Below is a small trained network, with its code and all its weights. Each question gives an input and a class and asks what happens when units are switched off, that is, made to give their printed mean instead of their output.

import numpy as np


def w(rows, s, z=0):
    codes = np.array(rows[::2]) - 128.0
    scale = np.full(codes.shape[1], s)
    scale[-1] = z or s
    return codes * scale


def norm(h):
    return h / np.sqrt((h * h).mean(-1, keepdims=True) + 1e-5)


def f(y):
    return np.maximum(y, 0)


def log_softmax(a):
    a = a - a.max(-1, keepdims=True)
    return a - np.log(np.exp(a).sum(-1, keepdims=True))


def net(x, mask):
    res = np.array(x, float).reshape(1, 5) / 4 @ E
    u = 0
    for l in range(2):
        y = f(norm(res) @ A[l][:, :-1].T + A[l][:, -1])
        res = res + np.where(mask[u : u + 12], y, B[l][:, -1]) @ B[l][:, :-1]
        u += 12
    return log_softmax(norm(res)[-1] @ U[:, :-1].T + U[:, -1])


A, B = {}, {}
E = w([
[73,176,116,83],'x0',
[70,74,154,195],'x1',
[227,30,221,156],'x2',
[187,2,16,79],'x3',
[103,114,174,41],'x4',
],0.0067)
A[0] = w([
[181,114,66,186,11],'L0N1',
[172,104,155,44,65],'L0N2',
[205,154,221,124,69],'L0N3',
[141,61,173,106,204],'L0N4',
[136,136,203,81,168],'L0N5',
[186,106,132,150,135],'L0N6',
[66,158,159,209,253],'L0N7',
[249,70,117,18,81],'L0N8',
[177,210,244,70,147],'L0N9',
[98,51,125,160,83],'L0N10',
[126,235,147,56,238],'L0N11',
[255,142,144,153,198],'L0N12',
],0.0087,0.003)
B[0] = w([
[233,113,139,254,168],'L0N1',
[210,104,148,75,177],'L0N2',
[105,179,110,45,207],'L0N3',
[93,155,92,119,218],'L0N4',
[116,140,180,135,199],'L0N5',
[107,87,85,130,186],'L0N6',
[124,154,174,70,246],'L0N7',
[180,112,170,111,248],'L0N8',
[119,122,202,179,245],'L0N9',
[40,67,142,115,171],'L0N10',
[111,163,136,136,253],'L0N11',
[131,152,154,166,240],'L0N12',
],0.0084,0.0053)
A[1] = w([
[39,34,87,102,3],'L1N1',
[197,88,59,192,107],'L1N2',
[149,146,1,122,22],'L1N3',
[51,134,91,159,104],'L1N4',
[106,126,175,106,126],'L1N5',
[173,112,95,197,135],'L1N6',
[165,124,86,103,77],'L1N7',
[160,139,134,91,101],'L1N8',
[124,179,66,71,182],'L1N9',
[116,155,146,129,207],'L1N10',
[87,105,103,176,99],'L1N11',
[91,137,115,197,143],'L1N12',
],0.013,0.0043)
B[1] = w([
[38,24,185,98,184],'L1N1',
[170,196,102,254,254],'L1N2',
[156,118,173,141,201],'L1N3',
[108,103,51,124,189],'L1N4',
[182,103,144,182,233],'L1N5',
[138,101,10,253,221],'L1N6',
[185,193,138,123,169],'L1N7',
[158,61,151,50,167],'L1N8',
[143,151,41,89,228],'L1N9',
[110,85,19,182,247],'L1N10',
[188,75,162,129,163],'L1N11',
[142,138,102,38,194],'L1N12',
],0.0075,0.0047)
U = w([
[167,121,70,35,15],'0',
[49,198,19,116,157],'1',
[52,5,104,115,64],'2',
[203,103,51,237,224],'3',
[224,76,197,83,1],'4',
[89,228,211,160,236],'5',
[90,84,169,162,16],'6',
],0.02,0.0032)

Each question gives the input, the list of numbers given to net, and the class t.
The units are the neurons (one row each of A and B). Each row of codes is followed by its name. A weight is (code - 128) times the scale printed after its matrix; where a second scale follows, it is the last column's (A, B and U).
mask holds one flag per neuron, layer by layer. A switched-off neuron (its flag False) gives its mean, the last column of its row in B, instead of its output. The means were averaged over made-up inputs and are rounded, as every weight is.
A unit's drop is (log p(t) with every unit on - log p(t) with that unit switched off) / (log p(t) with every unit on - log p(t) with every unit switched off).
The circuit of an input: a set's keep is (log p(t) with only the set's units on - log p(t) with every unit switched off) / (log p(t) with every unit on - log p(t) with every unit switched off). Starting from the 12 units with the biggest drops (on a tie, the unit counted first), units are removed one at a time, each time the one whose removal leaves the highest keep (on an exact tie, the one counted first), for as long as the keep stays at least 0.8.
circuit, biggest first: the units of the circuit, biggest drop first
unit that matters most: the unit with the biggest drop
top k neurons: the k neurons with the biggest drops, biggest first
top k neurons in layer l: the k neurons of layer l with the biggest drops, biggest first
drop of u: that unit's drop, to one decimal
input [6,3,-3,5,2], class 2: circuit, biggest first -> [L1N1]
input [-6,-6,-5,-3,-1], class 1: top 2 neurons -> [L0N8; L1N10]
input [8,0,-4,-8,-7], class 1: circuit, biggest first -> [L1N10; L1N4]
input [-7,-1,8,-5,1], class 5: top 3 neurons in layer 0 -> [L0N12; L0N9; L0N3]
input [-5,-6,7,-5,0], class 5: top 2 neurons in layer 0 -> [L0N9; L0N12]
input [-1,7,-4,8,-1], class 2: top 2 neurons -> [L1N1; L0N10]
input [-7,8,6,-4,-4], class 6: top 4 neurons in layer 0 -> [L0N7; L0N10; L0N1; L0N3]
input [-4,5,3,3,8], class 2: top 3 neurons in layer 0 -> [L0N10; L0N4; L0N7]
input [4,-1,8,-3,-7], class 5: top 2 neurons -> [L0N3; L1N6]
input [-7,5,8,-3,-2], class 6: top 3 neurons -> [L1N2; L0N10; L0N3]
input [-3,5,-6,-7,-6], class 1: top 2 neurons in layer 0 -> [L0N9; L0N8]
input [4,-3,7,-1,-3], class 4: top 2 neurons -> [L0N3; L1N2]
input [4,7,-5,-7,-7], class 1: top 2 neurons in layer 1 -> [L1N4; L1N10]
input [-1,-1,-7,6,3], class 0: unit that matters most -> L1N3
input [1,-1,-4,-5,-7], class 1: drop of L1N10 -> 0.1
input [0,-7,1,1,2], class 4: drop of L0N11 -> 0.0
input [1,6,-4,8,1], class 2: drop of L1N1 -> 0.8
input [6,2,-4,-8,-8], class 1: top 3 neurons -> [L1N10; L0N8; L1N4]
